Below are the code and all the weights of a small trained network. Each question names an input and a class and asks about switching units off, where a switched-off unit gives its printed mean instead of its output.

import numpy as np


def w(rows, s, z=0):
    codes = np.array(rows[::2]) - 128.0
    scale = np.full(codes.shape[1], s)
    scale[-1] = z or s
    return codes * scale


def f(y):
    return y / 2 * (1 + np.tanh(0.7978845608 * (y + 0.044715 * y**3)))


def log_softmax(a):
    a = a - a.max(-1, keepdims=True)
    return a - np.log(np.exp(a).sum(-1, keepdims=True))


def net(x, mask):
    res = np.array(x, float).reshape(1, 8) / 4 @ E
    y = f(res @ A[0][:, :-1].T + A[0][:, -1])
    res = res + np.where(mask, y, B[0][:, -1]) @ B[0][:, :-1]
    return log_softmax(res[-1] @ U[:, :-1].T + U[:, -1])


A, B = {}, {}
E = w([
[196,167,138,238],'x0',
[113,145,178,30],'x1',
[141,253,185,73],'x2',
[25,201,87,108],'x3',
[106,49,255,118],'x4',
[56,73,197,80],'x5',
[145,117,72,55],'x6',
[41,115,144,179],'x7',
],0.0058)
A[0] = w([
[126,200,177,95,101],'neuron 1',
[129,157,142,131,100],'neuron 2',
[112,126,106,146,125],'neuron 3',
[155,94,168,219,18],'neuron 4',
[107,118,176,142,116],'neuron 5',
[94,88,202,120,114],'neuron 6',
[224,166,184,115,99],'neuron 7',
[156,108,111,110,59],'neuron 8',
[188,87,134,124,99],'neuron 9',
[159,129,80,129,105],'neuron 10',
[47,117,70,64,141],'neuron 11',
[159,183,128,116,44],'neuron 12',
[119,177,166,77,6],'neuron 13',
[44,137,131,137,216],'neuron 14',
[120,184,173,101,72],'neuron 15',
[103,139,106,66,83],'neuron 16',
[148,143,103,216,180],'neuron 17',
[131,137,52,100,103],'neuron 18',
[116,218,163,87,66],'neuron 19',
[74,119,237,171,137],'neuron 20',
[168,250,114,113,112],'neuron 21',
[106,94,168,138,94],'neuron 22',
[121,212,115,103,135],'neuron 23',
[91,162,69,137,189],'neuron 24',
[91,208,176,97,105],'neuron 25',
[126,93,92,28,110],'neuron 26',
[105,127,115,181,129],'neuron 27',
[109,107,175,115,134],'neuron 28',
[101,98,83,215,121],'neuron 29',
[160,85,58,29,117],'neuron 30',
[228,128,168,115,83],'neuron 31',
[148,127,103,192,138],'neuron 32',
],0.011,0.002)
B[0] = w([
[154,161,183,47,200],'neuron 1',
[124,128,150,109,136],'neuron 2',
[129,152,133,129,139],'neuron 3',
[156,160,97,138,200],'neuron 4',
[85,105,123,113,154],'neuron 5',
[77,67,86,105,201],'neuron 6',
[185,39,235,166,218],'neuron 7',
[149,107,121,152,131],'neuron 8',
[180,74,105,188,167],'neuron 9',
[109,127,130,174,164],'neuron 10',
[105,158,112,142,222],'neuron 11',
[109,99,155,86,164],'neuron 12',
[198,161,160,95,175],'neuron 13',
[46,124,177,144,189],'neuron 14',
[144,166,195,77,176],'neuron 15',
[147,174,101,134,174],'neuron 16',
[180,191,131,191,223],'neuron 17',
[85,145,73,161,186],'neuron 18',
[123,160,171,19,211],'neuron 19',
[7,100,125,110,223],'neuron 20',
[83,131,145,74,254],'neuron 21',
[91,85,99,94,158],'neuron 22',
[81,147,126,67,209],'neuron 23',
[70,182,113,163,201],'neuron 24',
[131,199,153,67,210],'neuron 25',
[188,140,30,117,207],'neuron 26',
[133,169,150,99,160],'neuron 27',
[119,96,110,104,166],'neuron 28',
[186,191,164,72,210],'neuron 29',
[146,108,8,164,217],'neuron 30',
[160,46,166,212,202],'neuron 31',
[176,168,135,181,189],'neuron 32',
],0.014,0.006)
U = w([
[152,254,171,182,36],'0',
[54,153,151,119,96],'1',
[52,92,129,95,116],'2',
[142,80,245,222,83],'3',
[85,202,107,126,249],'4',
[177,148,133,159,130],'5',
[175,121,68,114,71],'6',
[145,173,204,43,197],'7',
],0.0092,0.0016)

Each question gives the input, the list of numbers given to net, and the class t.
The units are the neurons (one row each of A and B). Each row of codes is followed by its name. A weight is (code - 128) times the scale printed after its matrix; where a second scale follows, it is the last column's (A, B and U).
mask holds one flag per neuron, in row order. A switched-off neuron (its flag False) gives its mean, the last column of its row in B, instead of its output. The means were averaged over made-up inputs and are rounded, as every weight is.
A unit's drop is (log p(t) with every unit on - log p(t) with that unit switched off) / (log p(t) with every unit on - log p(t) with every unit switched off).
The circuit of an input: a set's keep is (log p(t) with only the set's units on - log p(t) with every unit switched off) / (log p(t) with every unit on - log p(t) with every unit switched off). Starting from the 12 units with the biggest drops (on a tie, the unit counted first), units are removed one at a time, each time the one whose removal leaves the highest keep (on an exact tie, the one counted first), for as long as the keep stays at least 0.8.
circuit, biggest first: the units of the circuit, biggest drop first
unit that matters most: the unit with the biggest drop
top k neurons: the k neurons with the biggest drops, biggest first
drop when u is switched off: that unit's drop, to one decimal
input [-1,-5,-5,-8,-8,8,5,7], class 0: unit that matters most -> neuron 29
input [-8,1,-5,1,0,-7,-5,3], class 0: circuit, biggest first -> neuron 20; neuron 6
input [2,6,-3,-5,2,7,-3,-3], class 2: circuit, biggest first -> neuron 6; neuron 20
input [-1,0,-1,-2,-1,-1,0,-6], class 6: circuit, biggest first -> neuron 30; neuron 14
input [1,-2,-4,6,-4,0,1,-2], class 0: circuit, biggest first -> neuron 20; neuron 6; neuron 22
input [-2,-5,4,7,-4,-4,-4,-4], class 7: circuit, biggest first -> neuron 21; neuron 19
input [1,-4,-7,-6,-6,-3,1,-3], class 0: circuit, biggest first -> neuron 17; neuron 32
input [-5,3,-5,-2,3,5,-2,-7], class 6: circuit, biggest first -> neuron 26; neuron 30
input [4,4,0,-2,1,-1,1,8], class 2: top 2 neurons -> neuron 20; neuron 7
input [2,-4,5,-5,-5,-3,7,-1], class 3: top 2 neurons -> neuron 7; neuron 31
input [-6,-3,-2,-7,7,-8,0,4], class 3: top 2 neurons -> neuron 26; neuron 30
input [8,-8,-3,-7,3,-6,-3,-4], class 3: top 2 neurons -> neuron 31; neuron 7
input [-3,-7,-5,-3,8,-3,-4,4], class 2: top 3 neurons -> neuron 20; neuron 6; neuron 22
input [-7,8,0,-8,5,8,7,-1], class 6: circuit, biggest first -> neuron 26
input [7,-3,7,1,-3,-6,-2,-2], class 7: top 2 neurons -> neuron 21; neuron 12
input [-3,5,3,8,-7,-4,-1,0], class 7: top 2 neurons -> neuron 19; neuron 1
input [-7,-2,-5,-5,8,6,7,-4], class 6: top 2 neurons -> neuron 26; neuron 30
input [-3,6,-5,-6,8,6,2,-4], class 2: drop when neuron 20 is switched off -> 0.3
input [-4,6,-8,-6,3,-4,-8,1], class 2: drop when neuron 20 is switched off -> 0.2
input [-3,-6,3,5,-5,7,5,-5], class 4: drop when neuron 11 is switched off -> 0.0
